Below are the code and all the weights of a small trained network. Each question names an input and a target symbol and asks about switching units off, where a switched-off unit gives its printed mean instead of its output.

import numpy as np


def w(rows, s, z=0):
    codes = np.array(rows[::2]) - 128.0
    scale = np.full(codes.shape[1], s)
    scale[-1] = z or s
    return codes * scale


def f(y):
    return y / 2 * (1 + np.tanh(0.7978845608 * (y + 0.044715 * y**3)))


def softmax(a):
    e = np.exp(a - a.max(-1, keepdims=True))
    return e / e.sum(-1, keepdims=True)


def log_softmax(a):
    a = a - a.max(-1, keepdims=True)
    return a - np.log(np.exp(a).sum(-1, keepdims=True))


def net(x, mask):
    ids = ['αβγδεζηθλμξπστφω'.index(c) for c in x.split()]
    T = len(ids)
    res = E[ids] + P[:T]
    u = 0
    for l in range(3):
        r = res
        for j in range(3):
            rows = slice(3 * j, 3 * j + 3)
            q, k, v = (r @ M[l][rows].T for M in (Q, K, V))
            z = softmax(np.where(np.tri(T) > 0, q @ k.T / 3**0.5, -1e9)) @ v
            o = O[l][rows]
            res = res + np.where(mask[u + j], z, o[:, -1]) @ o[:, :-1]
        u += 3
        y = f(res @ A[l][:, :-1].T + A[l][:, -1])
        res = res + np.where(mask[u : u + 8], y, B[l][:, -1]) @ B[l][:, :-1]
        u += 8
    return log_softmax(res[-1] @ U[:, :-1].T + U[:, -1])


Q, K, V, O, A, B = {}, {}, {}, {}, {}, {}
E = w([
[178,99,197],'α',
[133,143,119],'β',
[166,33,65],'γ',
[153,106,181],'δ',
[190,148,139],'ε',
[193,56,92],'ζ',
[217,119,151],'η',
[107,32,75],'θ',
[93,123,156],'λ',
[126,151,114],'μ',
[153,158,105],'ξ',
[116,175,84],'π',
[198,187,248],'σ',
[110,175,87],'τ',
[57,102,134],'φ',
[193,153,105],'ω',
],0.019)
P = w([
[122,225,2],'0',
[144,214,4],'1',
[151,155,98],'2',
[149,125,116],'3',
[134,139,110],'4',
[137,172,62],'5',
[127,159,55],'6',
],0.0038)
Q[0] = w([
[218,158,108],'0.h0',
[178,176,68],'0.h0',
[124,43,248],'0.h0',
[159,156,114],'0.h1',
[201,205,167],'0.h1',
[63,179,181],'0.h1',
[93,2,204],'0.h2',
[98,19,104],'0.h2',
[125,203,172],'0.h2',
],0.0089)
K[0] = w([
[99,93,132],'0.h0',
[103,49,161],'0.h0',
[139,188,96],'0.h0',
[56,92,117],'0.h1',
[233,77,114],'0.h1',
[164,208,168],'0.h1',
[86,2,249],'0.h2',
[66,57,141],'0.h2',
[171,241,203],'0.h2',
],0.009)
V[0] = w([
[103,1,121],'0.h0',
[77,186,142],'0.h0',
[72,84,99],'0.h0',
[129,94,223],'0.h1',
[57,141,130],'0.h1',
[187,150,161],'0.h1',
[148,204,23],'0.h2',
[127,125,141],'0.h2',
[127,201,108],'0.h2',
],0.0091)
O[0] = w([
[122,133,120,178],'0.h0',
[123,152,231,88],'0.h0',
[99,64,251,184],'0.h0',
[130,164,81,8],'0.h1',
[107,75,149,129],'0.h1',
[60,192,77,66],'0.h1',
[156,58,203,251],'0.h2',
[125,124,138,111],'0.h2',
[191,100,253,133],'0.h2',
],0.0056,0.0024)
A[0] = w([
[125,81,188,90],'0.n0',
[185,149,159,89],'0.n1',
[58,132,87,254],'0.n2',
[26,105,112,57],'0.n3',
[169,139,107,82],'0.n4',
[145,197,168,60],'0.n5',
[101,226,95,231],'0.n6',
[254,159,207,107],'0.n7',
],0.0099,0.0037)
B[0] = w([
[113,144,113,149],'0.n0',
[97,182,115,156],'0.n1',
[85,143,254,203],'0.n2',
[51,194,42,171],'0.n3',
[128,167,154,128],'0.n4',
[123,164,103,137],'0.n5',
[183,35,191,162],'0.n6',
[28,167,83,253],'0.n7',
],0.0062,0.0054)
Q[1] = w([
[100,92,63],'1.h0',
[217,166,229],'1.h0',
[2,52,25],'1.h0',
[172,108,82],'1.h1',
[134,98,123],'1.h1',
[158,124,181],'1.h1',
[67,43,56],'1.h2',
[173,194,174],'1.h2',
[133,161,140],'1.h2',
],0.0088)
K[1] = w([
[110,118,113],'1.h0',
[176,78,50],'1.h0',
[155,120,245],'1.h0',
[209,83,86],'1.h1',
[142,41,156],'1.h1',
[160,121,129],'1.h1',
[120,55,85],'1.h2',
[152,149,188],'1.h2',
[140,138,160],'1.h2',
],0.011)
V[1] = w([
[199,131,173],'1.h0',
[51,79,189],'1.h0',
[110,72,2],'1.h0',
[129,94,198],'1.h1',
[101,154,87],'1.h1',
[167,225,86],'1.h1',
[138,69,133],'1.h2',
[63,193,176],'1.h2',
[166,168,185],'1.h2',
],0.0063)
O[1] = w([
[170,48,254,58],'1.h0',
[172,126,110,252],'1.h0',
[119,66,63,118],'1.h0',
[194,137,130,150],'1.h1',
[90,105,128,144],'1.h1',
[187,104,125,46],'1.h1',
[132,91,86,144],'1.h2',
[177,87,199,167],'1.h2',
[113,170,224,65],'1.h2',
],0.006,0.0028)
A[1] = w([
[31,64,202,67],'1.n0',
[129,142,132,122],'1.n1',
[255,84,121,125],'1.n2',
[226,193,157,227],'1.n3',
[23,72,180,119],'1.n4',
[126,147,164,151],'1.n5',
[126,120,49,25],'1.n6',
[143,19,188,1],'1.n7',
],0.0098,0.0042)
B[1] = w([
[111,214,103,215],'1.n0',
[101,139,159,126],'1.n1',
[199,223,122,157],'1.n2',
[137,125,224,240],'1.n3',
[94,191,147,254],'1.n4',
[63,55,88,159],'1.n5',
[93,171,240,168],'1.n6',
[145,254,79,108],'1.n7',
],0.005,0.0041)
Q[2] = w([
[146,2,112],'2.h0',
[222,126,184],'2.h0',
[220,69,118],'2.h0',
[116,180,181],'2.h1',
[135,95,136],'2.h1',
[82,160,151],'2.h1',
[79,145,186],'2.h2',
[67,32,110],'2.h2',
[125,241,112],'2.h2',
],0.0099)
K[2] = w([
[140,165,81],'2.h0',
[254,56,127],'2.h0',
[165,97,128],'2.h0',
[72,109,74],'2.h1',
[137,175,234],'2.h1',
[223,122,110],'2.h1',
[54,188,180],'2.h2',
[118,80,95],'2.h2',
[45,196,158],'2.h2',
],0.0084)
V[2] = w([
[83,13,197],'2.h0',
[162,113,125],'2.h0',
[116,174,29],'2.h0',
[94,61,120],'2.h1',
[38,218,80],'2.h1',
[171,139,69],'2.h1',
[98,250,106],'2.h2',
[196,137,82],'2.h2',
[71,255,77],'2.h2',
],0.0097)
O[2] = w([
[35,254,98,140],'2.h0',
[162,188,118,78],'2.h0',
[121,81,177,143],'2.h0',
[116,196,139,126],'2.h1',
[82,42,141,223],'2.h1',
[199,114,158,74],'2.h1',
[102,29,187,226],'2.h2',
[199,95,115,41],'2.h2',
[104,55,174,253],'2.h2',
],0.0062,0.0063)
A[2] = w([
[203,133,176,139],'2.n0',
[47,118,136,83],'2.n1',
[60,101,183,12],'2.n2',
[96,31,67,112],'2.n3',
[159,160,65,254],'2.n4',
[177,225,82,141],'2.n5',
[219,150,239,136],'2.n6',
[186,224,255,207],'2.n7',
],0.0085,0.0068)
B[2] = w([
[230,38,189,144],'2.n0',
[186,89,179,255],'2.n1',
[231,101,94,239],'2.n2',
[112,235,95,231],'2.n3',
[132,189,2,172],'2.n4',
[192,211,116,140],'2.n5',
[187,104,97,164],'2.n6',
[176,169,206,202],'2.n7',
],0.0068,0.0076)
U = w([
[251,154,127,165],'α',
[171,215,140,143],'β',
[172,172,14,114],'γ',
[207,195,136,76],'δ',
[234,91,128,142],'ε',
[254,56,27,123],'ζ',
[252,28,107,47],'η',
[43,155,50,191],'θ',
[142,186,164,105],'λ',
[155,231,151,169],'μ',
[177,170,135,115],'ξ',
[147,205,168,104],'π',
[222,130,229,1],'σ',
[123,229,183,101],'τ',
[107,6,174,184],'φ',
[202,57,121,108],'ω',
],0.0072,0.0075)

Each question gives the input, a string of symbols that net reads in full, and the target symbol t.
The units are the heads (3 rows each of Q, K, V and O) and the neurons (one row each of A and B). Each row of codes is followed by its name. A weight is (code - 128) times the scale printed after its matrix; where a second scale follows, it is the last column's (O, A, B and U).
mask holds one flag per unit, layer by layer, with each layer's heads first. A switched-off unit (its flag False) gives its mean, the last column of its rows in O or B, instead of its output. The means were averaged over made-up inputs and are rounded, as every weight is.
A unit's drop is (log p(t) with every unit on - log p(t) with that unit switched off) / (log p(t) with every unit on - log p(t) with every unit switched off).
The circuit of an input: a set's keep is (log p(t) with only the set's units on - log p(t) with every unit switched off) / (log p(t) with every unit on - log p(t) with every unit switched off). Starting from the 12 units with the biggest drops (on a tie, the unit counted first), units are removed one at a time, each time the one whose removal leaves the highest keep (on an exact tie, the one counted first), for as long as the keep stays at least 0.8.
units of the circuit, in order: the units of the circuit, biggest drop first
top k neurons: the k neurons with the biggest drops, biggest first
top k neurons in layer l: the k neurons of layer l with the biggest drops, biggest first
which heads matter: for each layer, one digit per head in row order, 1 if its drop is at least 0.15 and else 0, layers parted by /
drop when u is switched off: that unit's drop, to one decimal
input α θ δ ζ, target ζ: top 3 neurons : 1.n2, 0.n7, 0.n3
input θ φ η θ γ, target γ: units of the circuit, in order : 2.h2, 2.n4
input τ μ φ φ θ, target θ: which heads matter : 000 / 001 / 000
input φ π β ε φ ζ ξ, target φ: units of the circuit, in order : 0.h2, 2.n3, 2.n4, 2.n2
input θ φ ε μ γ, target γ: units of the circuit, in order : 2.h2, 1.h2, 2.n4
input η β τ ζ, target ζ: units of the circuit, in order : 2.h2, 2.n4, 0.h0, 0.n2
input θ θ ζ α, target θ: which heads matter : 000 / 011 / 000
input ξ φ π μ φ μ τ, target φ: units of the circuit, in order : 1.n0, 1.n4, 2.h2
input λ α α ξ, target α: top 3 neurons : 0.n6, 0.n7, 0.n3
input ζ ζ ω, target ζ: top 2 neurons : 1.n2, 0.n3
input θ γ μ, target θ: top 2 neurons in layer 2 : 2.n2, 2.n1
input φ μ μ, target φ: top 4 neurons : 1.n0, 2.n3, 0.n6, 1.n4
input σ ε μ, target σ: top 2 neurons in layer 1 : 1.n3, 1.n2
input θ φ μ φ α π, target φ: which heads matter : 001 / 010 / 000
input ε θ φ θ θ η, target θ: top neuron in layer 0 : 0.n7
input α δ δ, target α: top 2 neurons : 0.n7, 0.n6
input σ ε ξ, target σ: top 2 neurons : 0.n6, 0.n7
input β α δ φ φ ε ω, target φ: top neuron : 0.n2
input σ α β, target σ: top 3 neurons in layer 1 : 1.n2, 1.n3, 1.n7
input φ μ β, target φ: top 3 neurons in layer 0 : 0.n6, 0.n0, 0.n2
input μ τ σ, target σ: top 2 neurons : 2.n7, 1.n3
input θ π ω, target θ: top neuron : 0.n7
input β π β σ, target σ: which heads matter : 000 / 001 / 001
input φ φ β τ φ β μ, target φ: top 2 neurons in layer 0 : 0.n6, 0.n0
input φ ζ η φ π π, target φ: drop when 2.n4 is switched off : 0.1
input α λ φ φ θ ω, target φ: drop when 2.h2 is switched off : 0.2
